[ 49  43 -33 -35 -54 -57 -51  37 -54  36 -54  35  39  52 -23 -55 -52 -50
  47  50  40 -56]  <45>
[-35 -23  20  15  43  47  34 -24  43 -18  34 -20 -29 -45   8  38  30  27
 -40 -40 -26  41]  <61>
[-12 -16  16  14   6   9  13  -5   6 -13  22  -6 -16 -10  12  21  18  19
  -3  -7  -6  19]  <198>
[ 37  26 -32 -22 -46 -54 -37  17 -46  17 -44  14  38  51  -9 -48 -36 -33
  36  39  20 -52]  <58>
[ 43 -32 -35 -54 -57 -51 -54  39 -57 -59 -56  36  42  54 -23 -57 -53 -51
  50  52  42 -58]  <18>
[ 33  20 -13  -9 -40 -41 -29  27 -40  17 -25  23  21  40  -4 -28 -24 -20
  42  39  28 -32]  <174>
[-80 -66  47  47  87  89 -30 -70  87 -59  77 -65 -62 -83  31  80  73  68
 -86 -85 -72  83]  <43>
[ 39  30 -14 -17 -43 -42 -37  38 -43  28 -32  35  22  39 -15 -33 -31 -27
  46  43  39 -35]  <8>
[-21 -12   6   7  30  29  21 -23  30 -11  13 -19 -11 -25   2  16  15  12
 -32 -28 -23  19]  <65>
[-18 -17  -1   6  25  18  22 -33  25 -20  13 -30  -1  -7   9  12  15  12
 -28 -22 -31  12]  <37>
[ 43  33 -26 -25 -51 -54  -5  13   6  27 -45  30  32  47 -13 -47 -41 -37
  47  46  36 -49]  <197>
after: [26]	[-32]
start: [13 -5  6]	<198>, 7
start: [ 43 -33 -35 -54 -57 -51]	<45>, 2
miss <18>: [-23 -51 -35 -54 -57 -57 -32  39  50  54 -51 -56 -59  42  42  52 -57 -53
  43  36 -54]	[-58]
size: [-80 -66  47  47  87  89 -30 -70  87 -59  77 -65 -62 -83  31  80  73  68]	18
size: [ 39  30 -14 -17 -43]	5
q: [ 43 -32 -35 -54 -57 -51 -54  39 -57 -59 -56  36  42  54 -23 -57 -53 -51
  50  52  42 -58]	<18>

[-13 -21  69  -5  46 -36  13   4  54] : <14>
[-69  23  17 -23 -52  20 -16 -42  37] : <16>
[  8 -28 -21 -86   0  20 -16  37 -42] : <102>
[ 38 -68  50  10 -22 -12   1 -67  50] : <117>
chg <117>: [ 38 -68  51  10 -22 -12   1 -67  50]	3, [50]
start: [-21  69  -5  46]	<14>, 2
miss <117>: [ 50   1  10  38 -12 -22 -67  50]	[-68]
start: [ 20 -16 -42  37]	<16>, 6
chg <14>: [-13 -21  69  -4  46 -36  13   4  54]	4, [-5]
chg <14>: [-12 -21  69  -5  46 -36  13   4  54]	1, [-13]
size: [  8 -28 -21 -86   0]	5

[  7  40 -12  32] -> <157>
[-14  72 -20  22] -> <126>
[ 15 -44  24 -43] -> <4>
[ 42 -54  50 -10] -> <196>
[  3  12 -31 -31] -> <40>
[-86  45  -2  -3] -> <59>
[ 41 -21   8   5] -> <110>
[  7  -3 -45  -6] -> <97>
[-18 -36   4 -54] -> <13>
[  0 -12 -10  11] -> <137>
[ -2  -6 -42  11] -> <77>
after: [15]	[-44]
size: [-86  45]	2
size: [ 42 -54  50 -10]	4
chg <4>: [ 15 -45  24 -43]	2, [-44]
size: [15]	1
chg <40>: [  2  12 -31 -31]	1, [3]

[-25  -2 -26   3 -12   7 -22] -> <6>
[-20   6   7   6 -26 -19   6] -> <108>
[ 17  -7  65  43 -32 -52  42] -> <151>
[-37   6 -19 -26   6   7 -27] -> <79>
[ 87 -39  59  25   8  11  57] -> <41>
[ 21 -15 -16  -6   7  24  13] -> <118>
miss <151>: [ 17 -52 -32  65  -7  43]	[42]
after: [-6]	[7]
start: [  6   7   6 -26 -19]	<108>, 2
size: [-25  -2 -26   3 -12   7 -22]	7
start: [ 21 -15 -16]	<118>, 1

[  1 -42  43  51  -9  85   8  29 -39  -6]  <89>
[-20   2   4 -10 -13   0  -3   7  -2  -1]  <60>
[-43  57   1 -84 -15 -59 -17  26 -38 -40]  <132>
[-20   2   4 -10 -13   0  -3   7  -2 -32]  <114>
miss <132>: [-43 -17 -84 -15  26 -38   1  57 -59]	[-40]
size: [  1 -42  43  51  -9  85   8  29 -39]	9
size: [  1 -42  43  51  -9  85   8  29 -39  -6]	10
start: [ 43  51  -9  85   8  29 -39  -6]	<89>, 3
after: [-84]	[-15]

